Below are the code and all the weights of a small trained network. Each question names an input and a target symbol and asks about switching units off, where a switched-off unit gives its printed mean instead of its output.

import numpy as np


def w(rows, s, z=0):
    codes = np.array(rows[::2]) - 128.0
    scale = np.full(codes.shape[1], s)
    scale[-1] = z or s
    return codes * scale


def norm(h):
    return h / np.sqrt((h * h).mean(-1, keepdims=True) + 1e-5)


def f(y):
    return y / 2 * (1 + np.tanh(0.7978845608 * (y + 0.044715 * y**3)))


def softmax(a):
    e = np.exp(a - a.max(-1, keepdims=True))
    return e / e.sum(-1, keepdims=True)


def log_softmax(a):
    a = a - a.max(-1, keepdims=True)
    return a - np.log(np.exp(a).sum(-1, keepdims=True))


def net(x, mask):
    ids = ['Ξαβδζλτω'.index(c) for c in x.split()]
    T = len(ids)
    res = E[ids] + P[:T]
    r = norm(res)
    for j in range(2):
        rows = slice(3 * j, 3 * j + 3)
        q, k, v = (r @ M[0][rows].T for M in (Q, K, V))
        z = softmax(np.where(np.tri(T) > 0, q @ k.T / 3**0.5, -1e9)) @ v
        o = O[0][rows]
        res = res + np.where(mask[j], z, o[:, -1]) @ o[:, :-1]
    y = f(norm(res) @ A[0][:, :-1].T + A[0][:, -1])
    res = res + np.where(mask[2:14], y, B[0][:, -1]) @ B[0][:, :-1]
    return log_softmax(norm(res)[-1] @ U[:, :-1].T + U[:, -1])


Q, K, V, O, A, B = {}, {}, {}, {}, {}, {}
E = w([
[87,79,174,153,117,6,84],'Ξ',
[150,155,127,137,108,207,156],'α',
[33,83,161,94,187,172,136],'β',
[100,141,57,142,191,115,89],'δ',
[99,103,170,91,123,123,197],'ζ',
[136,175,93,211,109,135,125],'λ',
[181,162,120,57,163,236,119],'τ',
[97,91,213,99,165,106,168],'ω',
],0.023)
P = w([
[75,88,87,137,60,236,133],'0',
[33,128,162,105,61,120,103],'1',
[41,162,168,104,89,122,92],'2',
[74,193,167,114,112,115,91],'3',
[86,210,161,126,144,100,92],'4',
[113,243,159,88,142,86,127],'5',
[121,255,153,93,131,47,136],'6',
[81,235,148,94,176,67,158],'7',
],0.0096)
Q[0] = w([
[3,46,212,84,144,171,140],'h1',
[242,255,104,151,224,132,89],'h1',
[153,85,241,22,56,145,143],'h1',
[211,64,65,135,102,177,121],'h2',
[179,206,132,104,124,171,72],'h2',
[218,91,32,155,80,197,141],'h2',
],0.0081)
K[0] = w([
[254,174,171,52,135,174,106],'h1',
[43,145,135,211,109,91,85],'h1',
[193,91,217,98,128,150,80],'h1',
[49,66,145,96,132,141,168],'h2',
[179,86,145,94,144,151,122],'h2',
[50,33,89,162,131,126,124],'h2',
],0.0093)
V[0] = w([
[161,146,195,129,180,94,111],'h1',
[100,61,156,93,142,86,100],'h1',
[52,140,98,172,160,107,248],'h1',
[129,29,42,1,156,70,118],'h2',
[128,138,131,53,117,134,38],'h2',
[209,92,162,60,142,162,147],'h2',
],0.0083)
O[0] = w([
[76,67,90,125,70,96,141,85],'h1',
[117,116,154,175,198,143,123,111],'h1',
[235,139,125,228,168,93,144,115],'h1',
[191,71,1,103,181,203,114,3],'h2',
[155,157,93,103,173,95,140,233],'h2',
[151,120,106,65,165,80,94,185],'h2',
],0.0091,0.0039)
A[0] = w([
[126,166,104,121,98,102,97,70],'n1',
[117,174,62,69,160,138,36,250],'n2',
[84,178,78,116,96,142,142,180],'n3',
[185,72,109,191,87,109,167,106],'n4',
[163,120,147,154,147,122,53,193],'n5',
[110,163,171,110,100,182,197,219],'n6',
[83,134,96,136,147,130,89,199],'n7',
[142,155,147,136,77,143,214,65],'n8',
[133,131,46,182,74,142,92,80],'n9',
[122,188,38,177,131,99,156,129],'n10',
[139,111,125,198,65,108,133,3],'n11',
[71,133,122,102,155,6,99,136],'n12',
],0.012,0.0039)
B[0] = w([
[54,131,188,142,191,169,172,135],'n1',
[129,126,131,112,42,112,194,254],'n2',
[149,210,213,142,116,130,118,170],'n3',
[198,96,83,163,2,134,99,132],'n4',
[101,170,88,53,133,174,94,148],'n5',
[181,101,127,137,83,121,27,233],'n6',
[164,161,124,99,126,56,56,157],'n7',
[185,139,162,136,146,64,53,155],'n8',
[128,83,36,166,3,59,212,130],'n9',
[83,54,190,142,9,161,87,150],'n10',
[23,136,147,163,76,242,159,137],'n11',
[92,78,117,96,82,167,79,226],'n12',
],0.0078,0.01)
U = w([
[117,70,170,131,1,243,59,244],'Ξ',
[143,222,174,109,106,96,12,116],'α',
[112,193,81,141,167,102,120,252],'β',
[146,164,43,148,68,75,182,162],'δ',
[217,76,113,143,62,88,123,43],'ζ',
[48,207,190,202,37,168,206,36],'λ',
[147,158,59,15,79,96,76,122],'τ',
[136,84,167,143,98,144,172,52],'ω',
],0.0083,0.0042)

Each question gives the input, a string of symbols that net reads in full, and the target symbol t.
The units are the heads (3 rows each of Q, K, V and O) and the neurons (one row each of A and B). Each row of codes is followed by its name. A weight is (code - 128) times the scale printed after its matrix; where a second scale follows, it is the last column's (O, A, B and U).
mask holds one flag per unit, heads first, then neurons. A switched-off unit (its flag False) gives its mean, the last column of its rows in O or B, instead of its output. The means were averaged over made-up inputs and are rounded, as every weight is.
A unit's drop is (log p(t) with every unit on - log p(t) with that unit switched off) / (log p(t) with every unit on - log p(t) with every unit switched off).
The circuit of an input: a set's keep is (log p(t) with only the set's units on - log p(t) with every unit switched off) / (log p(t) with every unit on - log p(t) with every unit switched off). Starting from the 12 units with the biggest drops (on a tie, the unit counted first), units are removed one at a time, each time the one whose removal leaves the highest keep (on an exact tie, the one counted first), for as long as the keep stays at least 0.8.
units of the circuit, in order: the units of the circuit, biggest drop first
top k neurons: the k neurons with the biggest drops, biggest first
heads that matter: for each layer, one digit per head in row order, 1 if its drop is at least 0.15 and else 0, layers parted by /
drop of u: that unit's drop, to one decimal
input Ξ τ τ ζ, target τ: heads that matter -> 01
input ζ ω β, target β: heads that matter -> 11
input Ξ α ζ λ α, target α: units of the circuit, in order -> n8, n12
input τ τ ω, target τ: units of the circuit, in order -> h2
input ω α β, target α: heads that matter -> 11
input λ ζ β, target λ: heads that matter -> 11
input ω τ Ξ τ Ξ, target τ: heads that matter -> 01
input α α ζ, target α: heads that matter -> 10
input τ ζ ω β δ, target Ξ: heads that matter -> 00
input δ ζ Ξ, target Ξ: units of the circuit, in order -> h2, n12
input τ ω τ, target τ: units of the circuit, in order -> h2, n10
input δ δ ω, target ω: top 2 neurons -> n12, n10
input τ Ξ δ, target Ξ: drop of n12 -> 0.5
input Ξ Ξ τ ζ τ δ τ ζ, target τ: units of the circuit, in order -> h2
input ω α λ Ξ β ζ Ξ, target λ: drop of h1 -> 0.1
input Ξ ζ ω τ ω, target τ: drop of h2 -> 0.5
